Below are the code and all the weights of a small trained network. Each question names an input and a class and asks about switching units off, where a switched-off unit gives its printed mean instead of its output.

import numpy as np


def w(rows, s, z=0):
    codes = np.array(rows[::2]) - 128.0
    scale = np.full(codes.shape[1], s)
    scale[-1] = z or s
    return codes * scale


def f(y):
    return y / 2 * (1 + np.tanh(0.7978845608 * (y + 0.044715 * y**3)))


def log_softmax(a):
    a = a - a.max(-1, keepdims=True)
    return a - np.log(np.exp(a).sum(-1, keepdims=True))


def net(x, mask):
    res = np.array(x, float).reshape(1, 5) / 4 @ E
    y = f(res @ A[0][:, :-1].T + A[0][:, -1])
    res = res + np.where(mask, y, B[0][:, -1]) @ B[0][:, :-1]
    return log_softmax(res[-1] @ U[:, :-1].T + U[:, -1])


A, B = {}, {}
E = w([
[186,6,142,79,108,103,105,201,148,161,175],'x0',
[120,127,209,115,77,183,123,154,219,123,117],'x1',
[73,178,181,121,75,54,84,181,108,160,178],'x2',
[126,90,194,49,99,60,198,124,138,178,140],'x3',
[172,120,144,110,92,214,81,155,205,110,117],'x4',
],0.015)
A[0] = w([
[148,122,118,135,135,156,128,40,165,83,92,14],'neuron 0',
[165,63,162,110,112,145,152,163,108,131,121,30],'neuron 1',
[110,149,129,107,133,41,158,111,118,153,132,2],'neuron 2',
[120,169,152,128,88,141,142,165,178,132,145,21],'neuron 3',
[153,4,149,78,104,114,125,178,183,161,139,89],'neuron 4',
[121,130,215,93,59,147,119,191,192,125,140,91],'neuron 5',
],0.014,0.0022)
B[0] = w([
[138,160,108,130,128,188,182,92,144,140,97,187],'neuron 0',
[160,106,148,149,163,109,147,135,130,128,146,183],'neuron 1',
[120,116,124,165,110,109,158,147,99,218,165,185],'neuron 2',
[72,174,147,89,97,155,107,207,74,124,79,180],'neuron 3',
[253,68,179,142,172,78,142,74,180,54,207,250],'neuron 4',
[89,100,156,89,81,136,76,103,199,170,93,248],'neuron 5',
],0.012,0.027)
U = w([
[136,158,8,198,153,159,17,172,112,42,108,131],'0',
[206,105,167,114,124,110,143,112,166,102,172,162],'1',
[136,190,72,132,173,186,213,106,134,92,33,38],'2',
[85,146,200,80,68,135,98,123,171,173,81,2],'3',
[74,175,121,126,135,53,189,116,26,198,144,229],'4',
],0.012,0.0026)

Each question gives the input, the list of numbers given to net, and the class t.
The units are the neurons (one row each of A and B). Each row of codes is followed by its name. A weight is (code - 128) times the scale printed after its matrix; where a second scale follows, it is the last column's (A, B and U).
mask holds one flag per neuron, in row order. A switched-off neuron (its flag False) gives its mean, the last column of its row in B, instead of its output. The means were averaged over made-up inputs and are rounded, as every weight is.
A unit's drop is (log p(t) with every unit on - log p(t) with that unit switched off) / (log p(t) with every unit on - log p(t) with every unit switched off).
The circuit of an input: a set's keep is (log p(t) with only the set's units on - log p(t) with every unit switched off) / (log p(t) with every unit on - log p(t) with every unit switched off). Starting from all 6 units, units are removed one at a time, each time the one whose removal leaves the highest keep (on an exact tie, the one counted first), for as long as the keep stays at least 0.8.
units of the circuit, in order: the units of the circuit, biggest drop first
unit that matters most: the unit with the biggest drop
top k neurons: the k neurons with the biggest drops, biggest first
drop of u: that unit's drop, to one decimal
input [-2,-5,5,-4,5], class 0: units of the circuit, in order	[neuron 4; neuron 5]
input [-1,0,7,6,-3], class 4: unit that matters most	neuron 2
input [0,-7,-8,4,-4], class 4: top 2 neurons	[neuron 4; neuron 2]
input [-2,1,8,-7,-3], class 0: top 2 neurons	[neuron 5; neuron 2]
input [1,-8,-3,2,4], class 2: top 3 neurons	[neuron 4; neuron 5; neuron 2]
input [8,8,8,-6,7], class 3: top 2 neurons	[neuron 5; neuron 3]
input [5,7,4,-4,2], class 3: top 2 neurons	[neuron 5; neuron 3]
input [2,5,0,-2,1], class 3: top 2 neurons	[neuron 5; neuron 3]
input [3,4,2,-5,3], class 3: drop of neuron 5	0.4
input [1,5,-4,-6,1], class 2: drop of neuron 4	0.1
input [-6,-5,-1,-6,1], class 2: drop of neuron 0	0.6
